Below is a small trained network, with its code and all its weights. Each question gives an input and a class and asks what happens when units are switched off, that is, made to give their printed mean instead of their output.

import numpy as np


def w(rows, s, z=0):
    codes = np.array(rows[::2]) - 128.0
    scale = np.full(codes.shape[1], s)
    scale[-1] = z or s
    return codes * scale


def f(y):
    return y / 2 * (1 + np.tanh(0.7978845608 * (y + 0.044715 * y**3)))


def log_softmax(a):
    a = a - a.max(-1, keepdims=True)
    return a - np.log(np.exp(a).sum(-1, keepdims=True))


def net(x, mask):
    res = np.array(x, float).reshape(1, 3) / 4 @ E
    y = f(res @ A[0][:, :-1].T + A[0][:, -1])
    res = res + np.where(mask, y, B[0][:, -1]) @ B[0][:, :-1]
    return log_softmax(res[-1] @ U[:, :-1].T + U[:, -1])


A, B = {}, {}
E = w([
[55,83,180,47,100,55,167,97],'x0',
[128,156,166,184,92,68,160,255],'x1',
[87,122,110,203,49,154,83,128],'x2',
],0.013)
A[0] = w([
[126,125,94,230,43,107,159,113,253],'N1',
[188,181,53,211,159,206,57,175,212],'N2',
[110,81,108,41,140,185,60,88,239],'N3',
[59,50,178,39,161,105,126,98,166],'N4',
[192,168,2,48,213,126,158,118,187],'N5',
[104,60,89,168,67,140,130,170,185],'N6',
[104,81,157,173,106,127,88,64,64],'N7',
],0.0095,0.0045)
B[0] = w([
[71,224,140,82,128,139,142,183,212],'N1',
[134,181,166,98,77,158,59,142,252],'N2',
[195,143,134,126,81,137,124,77,200],'N3',
[153,10,169,129,104,115,195,28,204],'N4',
[60,172,222,132,132,117,99,150,198],'N5',
[121,200,166,156,134,110,157,178,182],'N6',
[151,180,102,134,101,181,112,140,150],'N7',
],0.011,0.017)
U = w([
[161,101,56,139,85,150,109,66,58],'0',
[159,94,67,220,182,143,73,158,2],'1',
[90,251,109,186,50,138,76,214,242],'2',
[109,103,188,95,151,67,161,131,221],'3',
[172,160,80,153,171,171,86,140,3],'4',
],0.012,0.0051)

Each question gives the input, the list of numbers given to net, and the class t.
The units are the neurons (one row each of A and B). Each row of codes is followed by its name. A weight is (code - 128) times the scale printed after its matrix; where a second scale follows, it is the last column's (A, B and U).
mask holds one flag per neuron, in row order. A switched-off neuron (its flag False) gives its mean, the last column of its row in B, instead of its output. The means were averaged over made-up inputs and are rounded, as every weight is.
A unit's drop is (log p(t) with every unit on - log p(t) with that unit switched off) / (log p(t) with every unit on - log p(t) with every unit switched off).
The circuit of an input: a set's keep is (log p(t) with only the set's units on - log p(t) with every unit switched off) / (log p(t) with every unit on - log p(t) with every unit switched off). Starting from all 7 units, units are removed one at a time, each time the one whose removal leaves the highest keep (on an exact tie, the one counted first), for as long as the keep stays at least 0.8.
units of the circuit, in order: the units of the circuit, biggest drop first
most important unit: the unit with the biggest drop
k most important neurons: the k neurons with the biggest drops, biggest first
drop when u is switched off: that unit's drop, to one decimal
input [-8,-6,-8], class 2: most important unit -> N5
input [2,-3,4], class 0: units of the circuit, in order -> (N2, N5)
input [5,2,4], class 3: 2 most important neurons -> (N2, N4)
input [1,-6,-2], class 0: 3 most important neurons -> (N3, N1, N6)
input [-1,2,-5], class 3: 4 most important neurons -> (N2, N1, N6, N7)
input [-1,4,-6], class 3: 3 most important neurons -> (N2, N1, N6)
input [4,-6,-1], class 0: 2 most important neurons -> (N3, N1)
input [-2,-8,2], class 0: 2 most important neurons -> (N1, N3)
input [4,-3,-1], class 0: 4 most important neurons -> (N1, N3, N6, N5)
input [6,3,4], class 3: 2 most important neurons -> (N2, N4)
input [3,0,3], class 3: drop when N2 is switched off -> 0.9
input [1,3,-4], class 3: drop when N2 is switched off -> 0.1
input [6,-1,4], class 3: drop when N5 is switched off -> -0.1
input [1,7,-7], class 3: most important unit -> N2
